Small tables with named rows and columns. After each table, cells are looked up by row and column.

fuzod:
fields: fumolot, videk, fovi, gebi, lesegub, gifa, lanafu, kefe, gova, sib
duf: [11848, -41381, 57934, 13708, 1722, 49104, 74030, 12403, 64841, 57694]
ludokev: [35289, 29748, -857, 36130, 6662, -774, 3246, 35565, 1278, 1386]
lin: [21473, -27949, 43841, 23423, -2727, 36401, 59700, 22396, 50930, 44828]
rer: [-13084, -22394, 60184, -13195, 35332, 55496, 60910, -15130, 59322, 56059]
mozaz: [25291, 38845, -900, 25294, 20749, 1058, -3401, 24479, -2081, -233]
rig: [-52453, -23554, 83572, -54670, 75615, 80943, 69284, -57653, 74670, 73724]
vum: [-18890, 30968, 29535, -21039, 63256, 32856, 12139, -23041, 20223, 23864]
muzu: [-4205, 36097, 17820, -5719, 50158, 21049, 4628, -7322, 10869, 14222]
sifi: [30103, 45561, -7946, 30152, 18524, -5294, -10565, 29476, -9037, -6666]
faral: [-32955, -11709, 64810, -34493, 60292, 62784, 54609, -36938, 58361, 57649]
vofa: [15045, 62961, -10366, 13712, 41260, -4358, -24031, 12664, -16954, -11510]
zifuvi: [-13705, 15155, 36624, -15061, 51395, 37376, 25950, -16951, 30538, 31917]

What is the sib of ludokev in fuzod? 1386
What is the fovi of lin in fuzod? 43841
What is the lanafu of vum in fuzod? 12139
What is the gifa of vum in fuzod? 32856
What is the sib of lin in fuzod? 44828
What is the gova of duf in fuzod? 64841
What is the videk of zifuvi in fuzod? 15155
What is the lanafu of vofa in fuzod? -24031
What is the lesegub of mozaz in fuzod? 20749
What is the gebi of rig in fuzod? -54670
What is the fovi of vofa in fuzod? -10366
What is the videk of rer in fuzod? -22394
What is the sib of faral in fuzod? 57649
What is the lesegub of zifuvi in fuzod? 51395
What is the kefe of rer in fuzod? -15130
What is the gifa of mozaz in fuzod? 1058
What is the sib of vum in fuzod? 23864
What is the gebi of sifi in fuzod? 30152
What is the kefe of vum in fuzod? -23041
What is the fovi of rig in fuzod? 83572
Row with the largest sib: rig

gapo:
,gobote,tad
gil,116,152
fupub,174,165
fid,180,180
rabet,175,162
dev,125,213
gofo,74,245
gubono,182,166
buzire,173,173
vomovol,161,32
kono,96,155
vopi,151,34
zak,121,177

gobote of kono is 96
tad of vomovol is 32
tad of dev is 213
gobote of gubono is 182
tad of gubono is 166
tad of vopi is 34
tad of gofo is 245
tad of rabet is 162
tad of fupub is 165
gobote of vomovol is 161
gobote of vopi is 151
gobote of fupub is 174
tad of gil is 152
gobote of gil is 116
gobote of fid is 180
gobote of gofo is 74
Row with the largest gobote: gubono

poz =
,lun,topeni,bod
nofonom,77,54,38
kofu,29,17,61
dipap,44,43,33
mifof,54,55,25
nofopi,83,42,53
bul,64,39,50
mupuba,78,59,29
ramat,47,35,46
ribun,35,3,75
kufem,47,23,66
nubop,63,66,17
sido,39,18,63
vuv,31,4,75

What is the lun of ramat in poz?
47
What is the bod of nubop in poz?
17
What is the bod of nofopi in poz?
53
What is the topeni of vuv in poz?
4
What is the lun of nofonom in poz?
77
What is the topeni of bul in poz?
39

gak.tsv
	funu	ner	bevis
kuz	8725	3	9083
baf	7333	580	9378
namovog	5974	990	9652
mep	8342	248	9164

What is the ner of mep in gak?
248
What is the ner of kuz in gak?
3
What is the funu of namovog in gak?
5974
What is the funu of mep in gak?
8342
What is the funu of baf in gak?
7333
What is the ner of baf in gak?
580
What is the bevis of kuz in gak?
9083
What is the ner of namovog in gak?
990
What is the bevis of namovog in gak?
9652
What is the bevis of mep in gak?
9164
What is the bevis of baf in gak?
9378
What is the funu of kuz in gak?
8725

fadurer =
         kuf  nomok  gagip  dukeru  fomupop  vitu
vudu     145    103     90     236      202   182
dagik    186    209    221      67      130   148
basa      95    211    165     153       79    74
fefak    179     92     80     217      194   177
pep      170    102     79     218      212   193
gov       85    217    175     148       77    59
riv       59    241    159     152       86    65
kovin    156     86     77     212      195   189
zur       83    226    179     150       88    60
bisusif  172    192    221      52      134   156
kav      186    100     94     209      216   201

What is the nomok of kav in fadurer? 100
What is the nomok of kovin in fadurer? 86
What is the nomok of vudu in fadurer? 103
What is the nomok of riv in fadurer? 241
What is the gagip of kovin in fadurer? 77
What is the gagip of pep in fadurer? 79
What is the nomok of dagik in fadurer? 209
What is the dukeru of dagik in fadurer? 67
What is the vitu of pep in fadurer? 193
What is the nomok of fefak in fadurer? 92
What is the nomok of zur in fadurer? 226
What is the kuf of bisusif in fadurer? 172
What is the kuf of kovin in fadurer? 156
What is the dukeru of riv in fadurer? 152
What is the fomupop of zur in fadurer? 88
What is the gagip of basa in fadurer? 165
What is the kuf of gov in fadurer? 85
What is the dukeru of basa in fadurer? 153
What is the dukeru of pep in fadurer? 218
What is the gagip of fefak in fadurer? 80

